(in the rows, 128 means zero)
Known rows:
[147 127 139 131 107 138 134 128 113 132 133 123 142 143 156 140 170 124
 121 142 134 155 115 125 138 132 101 133 146 131 140 107 113 102 136] : zame
[120 128 130 117 126 134 141 137 127 140 140 122 122 135 123 126 135 135
 127 145 128 124 114 127 118 115 128 113 137 134 141 123 121 132 127] : brovom
[131 131 141 116 116 143 134 129 134 141 143 122 126 131 136 130 142 126
 121 140 136 125 127 124 117 125 130 129 139 139 137 116 115 130 126] : stivik
[148 129 129 146 103 143 176 146  87 130  95 123 139 135 151 126 190 146
 125 148 143 166  81 129 161 132  65 111 176 132 131  86 125  75 152] : grimar
[131 128 140 117 118 145 140 133 138 136 143 122 130 128 138 131 139 124
 123 137 134 127 122 122 118 128 127 132 138 138 141 118 118 128 126] : fezik
[132 131 144 113 120 123 145 128 124 135 137 127 126 136 141 132 139 110
 143 143 120 115 124 128 120 122 129 142 142 132 129 112 132 139 131] : pume
[141 110 109 116 110 143 143 112 160 129 190 108 126 153 130 146 129 115
 109 147 117 164 187 145 153  94 100 137 108 129 140 113 166  93 125] : dister
[131 125 137 121 122 140 141 140 131 127 136 118 122 128 139 134 137 124
 128 139 134 122 133 126 119 126 137 133 145 136 129 122 127 134 123] : restobal
[132 129 138 117 120 138 136 134 132 132 139 122 127 127 136 130 144 119
 130 137 133 127 125 125 119 129 132 133 139 133 137 115 123 126 126] : vagram
[ 79 114  86 172 146  57  79 142  87 104 110 149 143 115 100 134 103 136
 107  93 125 106 105  97 155 151  68  68 106 149  93 151 126 136 108] : nonok
[136 148 145 146 124 124 184 150  88 149  80 134 156 117 133 125 187 115
 143 103 142 171  95 135 149 150  66  75 154 124 141  66 139  61 158] : plofon
[160 160 144 133 125 129 162 139 121 142  71 134 130  94 118 114 208 137
 132 110 161 169  73 152 151 142  92 165 108  86 127  68 109  96 157] : liklari
[117 150 128 122 107 163 131 108 125 158 162 121 108 119 155 136 114 132
 115 154 169 111  97  97 125 111 148  90 113 150 145 135 105 130 144] : zaram
[150 130 107 160 161 121 111 130 134 127 120  99 112 127 126 141 100 122
 146 150 119 100 151 104 157 145 145 110 131 131 101 163 132 139 115] : flavir
[132 137 143 117 114 149 132 131 138 150 145 126 129 132 140 129 137 137
 118 142 138 124 120 116 111 130 131 124 141 143 144 121 109 136 125] : dreplin
[135 136 129 113 113 149 131 132 148 126 137 125 117 137 126 126 129 136
 128 148 139 123 122 118 127 124 144 139 153 141 134 135 122 140 119] : skenil
[130 139 136 114 117 145 131 127 142 132 145 129 129 139 126 124 132 134
 126 151 134 126 120 125 119 123 125 128 144 140 145 129 121 134 125] : sezem

Facts:
gogriro -α-> grimar; gogriro -α-> sifus; gogriro -α-> keral; tribrimos -α-> drolu
tribrimos -α-> naplom; bruklis -α-> zitrur; bruklis -α-> nutron; bruklis -α-> flinufa
tupar -α-> skires; tupar -α-> kete; tupar -α-> skenil; nezor -α-> sezem
nezor -α-> brovudo; nezor -α-> grapoflek; drotak -α-> moplafo; drotak -α-> fadras
drotak -α-> kluzemo; drotak -α-> grerir; drotak -α-> zame; brutak -α-> lasto
brutak -α-> plidi; brutak -α-> flodrik; brutak -α-> liklari; faskar -α-> saklus
faskar -α-> mudris; posan -α-> vuda; posan -α-> pedrol; posan -α-> sifus
skosok -α-> drofol; vudrim -α-> zetrun; vudrim -α-> vitrok; vudrim -α-> mudris
gabran -α-> naplom; gabran -α-> breklum; gabran -α-> feza; dreskogral -α-> dreplis
dreskogral -α-> brovom; dreskogral -α-> flobrum; dreskogral -α-> ragrovam; baklun -α-> flila
baklun -α-> plode; tobrim -α-> plofon; tobrim -α-> vuda; tobrim -α-> sifus
tobrim -α-> flinufa; tobrim -α-> valuk; fuzo -α-> zigror; fuzo -α-> vigran
fuzo -α-> tatrak; fuzo -α-> ragrovam; droreser -α-> raklu; droreser -α-> rovir
nogil -α-> listolik; nogil -α-> bese; nogil -α-> skires; nogil -α-> flavir
nogil -α-> mudris; dosko -α-> brovudo; dosko -α-> tatrak; dosko -α-> plidi
dosko -α-> raklu; dosko -α-> kete; gigel -α-> plofon; gigel -α-> vitrok
gigel -α-> trutrum; pebra -α-> brovom; pebra -α-> geplebru; pebra -α-> noflo
pebra -α-> fotren; pebra -α-> sifus; pebra -α-> trabrutim; pluflol -α-> skubrotru
pluflol -α-> flodrik; pluflol -α-> trutiskas; staskanom -α-> ritolum; staskanom -α-> kluzemo
nonok -α-> bigam; nonok -α-> naplom; nonok -α-> flinufa; kloplak -α-> tufege
kloplak -α-> stilir; kigezo -α-> drolu; kigezo -α-> bese; kigezo -α-> ritolum
kagigus -α-> vitrok; kagigus -α-> trutrum; kagigus -α-> beval; skadir -α-> vuflos
skadir -α-> listolik; skadir -α-> restobal; skadir -α-> valuk; stikek -α-> zigror
stikek -α-> flugrur; stikek -α-> grepir; stikek -α-> flodrik; stikek -α-> flabe
stikek -α-> liklari; bakli -α-> dreplis; bakli -α-> naplom; roflar -α-> brotu
roflar -α-> plode; roflar -α-> dister; lofe -Π-> nezor; teskanok -Π-> vozek
zame -Π-> zimem; feza -Π-> ritolum; liklari -Π-> kuvidri; tribrimos -Π-> gigel
kuvidri -Π-> sivu; zitrur -Π-> flabe; plode -Π-> noflo; pluba -Π-> kagigus
dredris -Π-> staskanom; skuplur -Π-> gabran; zitiplel -Π-> labror; bruklis -Π-> flobrum
skires -Π-> brovudo; sumu -Π-> sodane; vidresta -Π-> pume; fadras -Π-> skubrotru
tredron -Π-> fezik; grepir -Π-> pluflol; skenil -Π-> nubak; pladrese -Π-> zazes
plofon -Π-> liklari; pifli -Π-> plode; fafes -Π-> stilir; trutrum -Π-> drerir
klumer -Π-> skosok; tupar -Π-> bruklis; flovim -Π-> fadras; sivu -Π-> feza
kete -Π-> nutron; restobal -Π-> kluzemo; vuflos -Π-> nogil; dister -Π-> vigran
skubrotru -Π-> zetrun; pirok -Π-> trutiskas; drotak -Π-> drofol; zetrun -Π-> staflal
beval -Π-> fotren; ziti -Π-> tatrak; ragrovam -Π-> grepir; faskar -Π-> dister
tufege -Π-> vagram; skosok -Π-> raklu; gabran -Π-> zitiplel; deno -Π-> zame
drizen -Π-> dreplin; zigror -Π-> ragrovam; dreskogral -Π-> flugrur; vozek -Π-> zigror
baklun -Π-> sumu; druvis -Π-> skenil; tobrim -Π-> valuk; stilir -Π-> skiskoplir
fotren -Π-> teskanok; zimem -Π-> brotu; pume -Π-> kloplak; mudris -Π-> faskar
nogil -Π-> pebra; gigel -Π-> sifus; vuda -Π-> skuplur; dreplis -Π-> brutak
ritolum -Π-> tribrimos; pebra -Π-> pifli; brotu -Π-> grimar; broklan -Π-> stivik
dreplin -Π-> druvis; flabe -Π-> kete; trutiskas -Π-> lofe; grimar -Π-> grapoflek
stivik -Π-> brovom; keral -Π-> plofon; getru -Π-> rovir; staflal -Π-> tupar
skiskoplir -Π-> stikek; pluflol -Π-> vidresta; pedrol -Π-> naplom; staskanom -Π-> flovim
flila -Π-> pedrol; noflo -Π-> zaram; drofol -Π-> ziti; sifus -Π-> pirok
vagram -Π-> restobal; flugrur -Π-> trutrum; rovir -Π-> broklan; brovom -Π-> moplafo
tatrak -Π-> klumer; grapoflek -Π-> keral; stepa -Π-> tobrim; sezem -Π-> dipak
kagigus -Π-> nonok; labror -Π-> beval; brutro -Π-> drizen; fezik -Π-> skadir
skadir -Π-> baklun; mamir -Π-> drotak; stikek -Π-> fuzo; vigran -Π-> mamir
naplom -Π-> pladrese; bakli -Π-> mudris; lasto -Π-> sezem; movom -Π-> trabrutim
zazes -Π-> pluba; zaram -Π-> bigam; kufir -Π-> mastimi; nutron -Π-> lasto
dritu -Π-> brutro; trabrutim -Π-> kufir; drolu -Π-> plidi; mastimi -Π-> dredris

Rows:
No name comes twice in this set of rows, the named rows included.
[ 89 170 124 111  76 174 102  59 117 142 224 157 115 164 157 143  87 155
  99 178 178 153  81 107 125  75 134  32  74 146 195 180 103 115 165]	plode
[140 118  94 181 122  92  35  82  99  67 113 139 139 145 175 163  92 154
 117  91 114 167 168 134 172 153 137 136  90 112  74 183 120 125 111]	kigezo
[135 137 120 104 101 150 137 132 159  98 128 118 111 130 131 122 122 130
 142 135 142 126 137 121 139 128 162 165 177 143 113 132 130 146 109]	skires
[149 125 100 160 154 123 116 132 133 120 107 100 107 126 127 137  92 132
 147 143 120 101 154 111 160 147 159 125 140 137  93 163 131 142 112]	listolik
[127 129  97  98  72 153 147 109 176  83  99 125 126  96 132 112  78 132
 128  81 149 149 188 134 161 133 159 185 181 165  72 103 178 115 106]	faskar
[168 118 121 190 164 106  64  94 108 127 140 112 131 156 162 166 110 140
 123 139  94 147 170 130 153 144 125 106  74  96 112 184 114 122 128]	kluzemo
[124 119 158  87 117 105 155 120 108 151 136 141 119 147 160 127 127 106
 168 158 101  87 106 140  98 105 132 146 157 142 120 102 153 163 136]	fotren
[ 63 119  97 114  82  81 107 133 107  65 147 163 146 123 117 133 149 100
 109  81 165 137  90 103 150 122  57 127 122 151 110 107 129 126 113]	bakli
[134 126 104 169 163 100 112 134 121 135 141 111 125 131 116 149 120 103
 136 147 122  98 131  95 151 142 104  92 104 131 115 155 124 132 120]	breklum
[102 107 104 100  95 154 132 132 147  27 103 148 132 143 109  94 115 129
 131  92 142 146 132 144 133 112 175 216 175 122 114 154 139 134 122]	tupar
[158 124 103 167 144 115  88 113 127 108 121 101 116 135 150 155 100 126
 139 137 115 123 163 113 169 150 157 129 126 125  90 170 117 139 107]	bese
[ 82 103 125 135 132 122 156 153  66 144  81 148 115  99 133 101  89 190
  98  88 105 133 111 175 103 106 151  58 140 134 112  95 167 122 139]	tobrim
[141 116 101 101 108 150 156 120 175 117 161 110 114 132 106 122 126 129
 113 150 134 152 163 147 159  88 113 171 120 128 124 103 171 108 127]	tatrak
[ 47 162 120 107 106  63  82 143 131  43 142 170 122  91 124 145 170  96
 124  42 180 169  90 156 135 134 144 118  62  95 103 105 120 167  84]	tribrimos

Now the same nodes, written a new way:
Known rows:
[ 88 114  94 114 117 138 102 165 107 139 117 179 101 111 160 205  87 128
 130 129  79 127 152 158 146 146 148 162 131 139 162  71 114 134 162 151
 249 129 135 124 128 149 107 134] : nezor
[128 114 120 120 119 123 125 117 106 119 128 116 112 108 112 119 150 131
 144 135 130 135 144 123 139 128 141 117 129 132 119 134 133 127 136 133
 123 109 107 139 119 137 115 128] : nutron
[129 126 103 124 109  83 132 132  91 120  98 108 119  94 138  96 152 131
 125 113 139 135 149 111 173 164 169 110 154 124 106 111  99 123 134  99
 109  94 105 135 109 119 113 115] : zetrun
[124 116 108 119 109 109 123 120 104 114 117 118 108  93 120  96 149 156
 128 142 128 142 145 127 152  98 160 124 123 143 109 141 143 126 166 126
 102 114 123 136 119 114 114 124] : ziti
[113 111 150 120 120 148 136 105 115 137  97 132  77 174  86 125  82 137
 132 181 129 134 137 184 139 174  69 115 148 125 134 159 142 119  94 102
 151  70 107  98 108 119 193 142] : zame
[131 115 118 119 117 121 127 117 106 117 126 118 113 106 113 115 144 129
 140 133 129 134 146 119 142 135 140 118 129 130 120 141 132 129 135 133
 119 111 107 138 119 137 118 127] : pifli
[119 143  66 114 105  92 136 155 108 136  99 122 141  96 178 168 110 131
 117  90 145 131 149 119 184 130 170 111 141 141 128  77  69 117 134  59
 143  76 131 135  90  94  92 122] : tupar
[130 124  99 125 119 130 107 119 150 133 140 106 150 119 100 136 165 129
 140 153 125 138 160 114 132  79  85 125 105 142 104 208 149 121 100 171
 146  53  73 149 149 172 127 120] : zitiplel
[132 115 128 118 118 125 125 118 106 112 132 119 114 106 107 116 142 125
 144 132 132 134 146 121 136 128 133 117 130 127 119 140 130 126 127 134
 121 105 106 136 120 136 117 131] : tredron
[128 113 114 120 115 116 134 117 113 119 122 120 108 114 117 114 142 131
 140 138 127 134 146 121 152 135 151 122 124 137 118 144 134 131 139 124
 120 118 106 138 118 129 120 124] : moplafo
[133 121 118 112 116 134 122 124  96 118 133 121 118  90 117 124 128 133
 126 120 122 135 143 106 141 138 120 116 129 133 119 134 125 133 157 121
 116 104 107 139 119 143 117 127] : kete
[163 105 114 129 120 132 121  91 119 153 146 115 102 122 121 129 148 105
 163 147 111 138 136  80 145 164 131 102  94 167 148 152 137 130 125 114
  90 153 116 126 121 181  95 117] : grepir
[ 96 102 119 122 129 136 114 136  92 119 119 142  83 116 126 152 130 123
 134 139  81 126 150 136 139 176 151 155 142 117 130 106 137 144 174 179
 223 145  93 140 141 171 118 122] : pirok
[147 115 109 115 118 115 123 138 127 143 134 138 107 114 161 177 117 127
 146 121 146 135 153 123 122  53 140 140 113 154 139 100 102 103 106  93
 151  87 156 133 107 110  77 129] : stikek
[130 114 121 119 118 122 126 119 108 116 127 117 113 109 114 116 145 129
 140 131 130 134 146 121 141 130 140 118 129 133 118 141 134 130 134 136
 122 113 108 137 119 135 118 127] : broklan
[116 125 155 133 118 112  92 125 128 125 148  91 113  78 112 116 165 135
 169 118 134 125 140 159 132 187 169 105 128 142 105 104 165 113 161  96
 156 106 110 141 107 141 105 146] : naplom
[128 108 115 118 113 111 145 109 128 113 114 114 104 126 114 104 131 125
 145 142 133 130 148 132 158 148 159 127 112 132 118 163 129 132 126 134
 135 131  98 137 115 110 118 121] : kluzemo

Rows:
No name comes twice in this set of rows, the named rows included.
[130 120 139 121 118 127 112 123 109 120 141 113 117  97 108 119 147 129
 150 124 127 132 142 134 133 147 140 116 131 133 115 128 148 128 141 116
 133 100 108 141 115 147 120 137]	dreplis
[113 114 140 122 133 158 153 105 110 134 107 129  85 180  91 146 101 132
 123 179 137 139 136 164 125 119  90 103 150 131 123 161 154 123 108  98
 128  72 111 110  98 111 177 141]	grimar
[114 124  93 115 114 127 124 137 125 124 123 144 132 114 145 184 115 127
 136 124 138 133 152 138 131  85 145 115 117 140 149 105 104 117 124 135
 147 107 139 126 107 106  86 139]	skadir
[123 114 110 117 121 129 133 112 102 113 127 120 116 119 111 121 154 132
 150 140 136 135 144 116 138 115 147 117 131 129 125 136 132 127 129 148
 119 111 106 139 121 134 117 127]	pedrol
[135 109 140 136 108  95 115 140 102 119 117 153 114 107 116 103 156 111
 124 161 113 144 159 135 132 115 148 113 146 132 119 147 135 128 110 152
 106 112 127 120 126 138 109 129]	vitrok
[129 116 114 116 110 112 127 120 103 112 123 120 112  97 117  98 146 144
 136 132 131 138 146 125 150 113 155 122 125 140 114 141 135 128 150 121
 107 113 121 140 116 117 117 126]	drofol
[121 126 114 113 114 131 114 146 124 129 141 154 137 101 142 175 118 124
 149 117 137 132 149 145 129  87 146 123 119 148 144 100 118 119 119 104
 152  89 148 134 103 115  99 146]	dreskogral
[145 115 106 127 118 133 114 102 132 143 143 116 126 120 111 130 154 115
 155 153 115 138 145  96 145 134 113 106  99 155 132 179 145 130 118 143
 110 116  96 135 131 176 112 121]	vozek
[130 116 127 111 109 109 125 121  94  94 127 117 116  81 113  86 148 140
 147 118 144 135 145 125 141 122 160 123 134 122 114 117 119 123 141 134
 103 113 122 140 116 113 107 131]	flovim
[125 120  97 114 104 119 118 132  97 124 117 125 110  76 130 101 136 173
 103 144 109 150 140 123 165  82 153 128 118 165 106 148 158 134 207 104
  92 111 137 139 116 116 124 120]	raklu
[125 126 102 111 110 131 120 149 119 131 135 156 135 102 150 179 104 124
 131 117 128 135 149 136 137  87 138 125 117 153 144 110 114 124 126 102
 145  93 147 133 105 115  98 140]	droreser
[129 128  93 121 113  83 140 127  96 123 103  98 117 105 141  96 151 133
 135 110 145 131 144 109 187 162 183 115 152 128 104 114 101 125 135  77
 122  90 100 143 104 114 123 111]	staflal

Now the same nodes, written a new way:
Known rows:
[ 57 142 117 182 108 136 166 172 138  91  92 133  81  94 134 103 175 142
 120 133 121 122 198 109 142 122 127 103] : moplafo
[ 49 143 118 181 102 133 155 169 139  85  94 135  84  97 137  99 164 144
 123 134 119 129 196  96 142 111 126 100] : kluzemo
[ 95 129 134 156 125 138 159 157 122 101 124 138  88 123 138 117 137 142
 107 118 149 113 171 119 152 152 101 119] : drerir
[ 96 128 136 153 125 140 162 158 119  96 126 137  87 122 138 117 138 143
 105 120 150 113 170 115 155 155 101 123] : nubak
[166 159 120 126 128 170 216 118 132  66 175 110 120  75 101 121 133 120
 123 181 185 162  87  63 123 101 174 139] : pifli
[150 159 122 126 129 163 189 129 131  91 162 111 119  99 109 130 134 116
 125 155 153 147 112  76 126 119 155 137] : zaram
[131 129 126 109 128 146 164 159 129 116 147 109 132 123 117 136 121 111
 133 123 104 142 147  78 126 130 141 133] : tufege
[ 55 161 172 154 114 120 121 174 125  84 142 145 102 101 122 152 135 152
 133 119 151 131 169 120 161 143 104 133] : raklu
[143 158 119 113 144 147 133 136 114 116 130 114 132 129 143 141 141 108
 127 136 122 137 159 116 104 143 128 150] : skosok
[118 170 121 147 119 113 129 146 135 106 145 141 129 131 119 144 110 106
 149 142 103 167 134  67 165  88 125 131] : dreplis
[140 152 120 123 129 147 155 150 134 115 146 106 131 124 115 139 138 110
 126 135 112 139 133  90 123 133 136 143] : fezik
[138 168 122  79 151 135  89 131 109 113 121 131 154 115 161 155 139 115
 130 138 121 159 188 101  74 135 133 156] : ziti
[ 90 161 168 119 127 104 121 148  84 112 141  89 126 146  90 157 117  91
 146 127  95 152 133 121 188 155 203 135] : skubrotru
[ 72 158 123 146 110 109 129 135 109 112  99  84 116 131 107 106 168  89
 124 147  59 149 159 112 158 120 232  98] : fadras
[ 98 196  95 106 125 138 182 149 180 115 160 125 134 184 120 182 125 122
 141 115 110 139 184  92 168  43 128 166] : fotren
[ 46 149 136 165  77 123 129 154 143  84 128 139 102 114 148 114 151 143
 125 142 137 124 166  95 144 129 108  94] : bese
[ 50 153 146 158  75 119 123 142 149  83 138 133 102 119 146 117 153 140
 118 136 148 117 159 107 141 141 104 102] : flavir

Rows:
No name comes twice in this set of rows, the named rows included.
[ 93 188 149 138  96 131 128 151 152 100 161 108 141 111 110 157 147 115
 139 142 118 143 119  94 125 129 132 136]	skenil
[129 210 116 158  93 156 158  89 150  84 166  89 122 113 134 125 172  98
 127 189 179 140  76 110 101 128 140 144]	nogil
[ 76 150 138 175 120 106 140 149 121  91 130 161  85 128 124 131 124 131
 123 123 142 139 171 109 195 115 101 127]	flobrum
[130 206 140 163 147 145 141 142 108 114 143  98 117 134 109 176 144  92
 157 140 144 138 113 146 144 151 111 186]	stikek
[104 141 136 104  84 121 148 130 152 104 173 115 144 131 137 138 127 104
 114 126 115 138 142  80 122 114 128 124]	trutrum
[ 98 165 127 124  89 121 135 123 156 104 164 114 138 130 132 139 134 103
 120 132 111 142 137  87 125 108 129 127]	restobal
[ 77 150 147 101  77 101 116 109 122 107 160  85 138 157 124 128 133  87
 107 138 104 134 128 106 151 145 192 103]	zetrun
[145 149 114 129 102 119 152 139 147 102 163 128 134 132 130 139 121  96
 127 149 107 160 116  50 138 111 122 129]	nutron
[120 167 126 131 124  98 146 115 141 111 152 123 128 143 105 142 127  81
 109 120  99 167 156 101 169  74 156 152]	trabrutim
[137 170 106 147 118 124 131  94 116 117 139 112 118 173 144 121 130  82
 120 154 125 138 115 112 154 136 129 137]	bruklis
[ 87 190 146 195 136 129 139 143 110  95 124 137  79 131 124 146 151 124
 132 133 178 125 147 162 170 150  79 160]	fuzo
[173 210 104 165 136 145 206  67 142  78 175 116 106 108 109 123 152  80
 102 175 193 163  94 114 140  68 144 185]	pebra
[ 89 190 112 167 110 118 118 110 105 113  96  76 113 155 120 101 176  80
 125 166  85 138 136 134 152 141 213 109]	staskanom
[151 180 119 134 124 131 205 104 153  69 187 134 119  89  98 126 125  99
 110 160 169 179 117  68 147  42 161 157]	noflo

The same nodes again, as new rows of numbers:
Known rows:
[132 146 128 141 148  88 178 129 100  92 113 111 173] : plidi
[137 112 139 116 111  95 152 138 136  96 106 107 185] : kluzemo
[123 128 126 156 130 115 120 113 100 139 141 101 142] : skires
[124 118 138 141 120 129 127 123 102 157 130  96 146] : brutro
[122 113 138 140 120 138 128 120 103 163 131  95 150] : drizen
[145 170  82 219  95 151  80 181 125 162 178 114 122] : mamir
[134 125 128 135 141  98 149 115 113 112 136 105 164] : flavir
[115 126 139 154 122 123 126 119  96 157 130 113 146] : rovir
[140 120 140 136 152 103 156 120 113 111 145 107 152] : valuk
[145  57 149 171 162 164 106 119 120 177 128  96 137] : pebra
[119 153 151 173 118  72 162 115  83 133  85  90  76] : kuvidri
[154 133 165 109 116  91  88 147  75 137 124  92 153] : trutiskas
[ 78 104 101  74 109 121  79 137  81 111 145 143 116] : dredris
[ 88 156 116 225 118 105 227  90 101 130  73  88  68] : grapoflek
[147 120 139 161 140  88 144 126 125  73  91 132 184] : kloplak
[176  80 118 140  87 101  97 125 149  61  79 108 208] : kigezo
[124 147 125 156 153  82 158 122 110 111 128 136 173] : raklu

Rows:
No name comes twice in this set of rows, the named rows included.
[125 133 142 150 111 128 137 133  92 135 119  93 135]	flugrur
[164 102 204 110 153  86  32 160  72 171 159  99  89]	sifus
[172  89 130 134 107 140 130  48 113 161 135 130 204]	naplom
[168 138  79 228  64 150  45 215 158 123 124 120 148]	drotak
[154  80 157 174 175 121 111 148 124 103 135 117  98]	posan
[199 106 129 157 140  99 137  63 127  69 111 167 198]	nonok
[127 112 160 156 135 132 120 133  97 148 148 101 111]	vuda
[157 160 173 206  92 140 149 169  67  54  49  88 155]	pluflol
[ 95 148 130 220 120 105 216 101 103 129  79  76  45]	keral
[122 110 146 146 131  78 115 131 148  96  74 167 211]	roflar
[148 129 111 198 116 125  91 151 126 113 111 128 149]	skosok
[ 94 110 113 104 116 120  99 133  89 129 140 126 129]	kufir

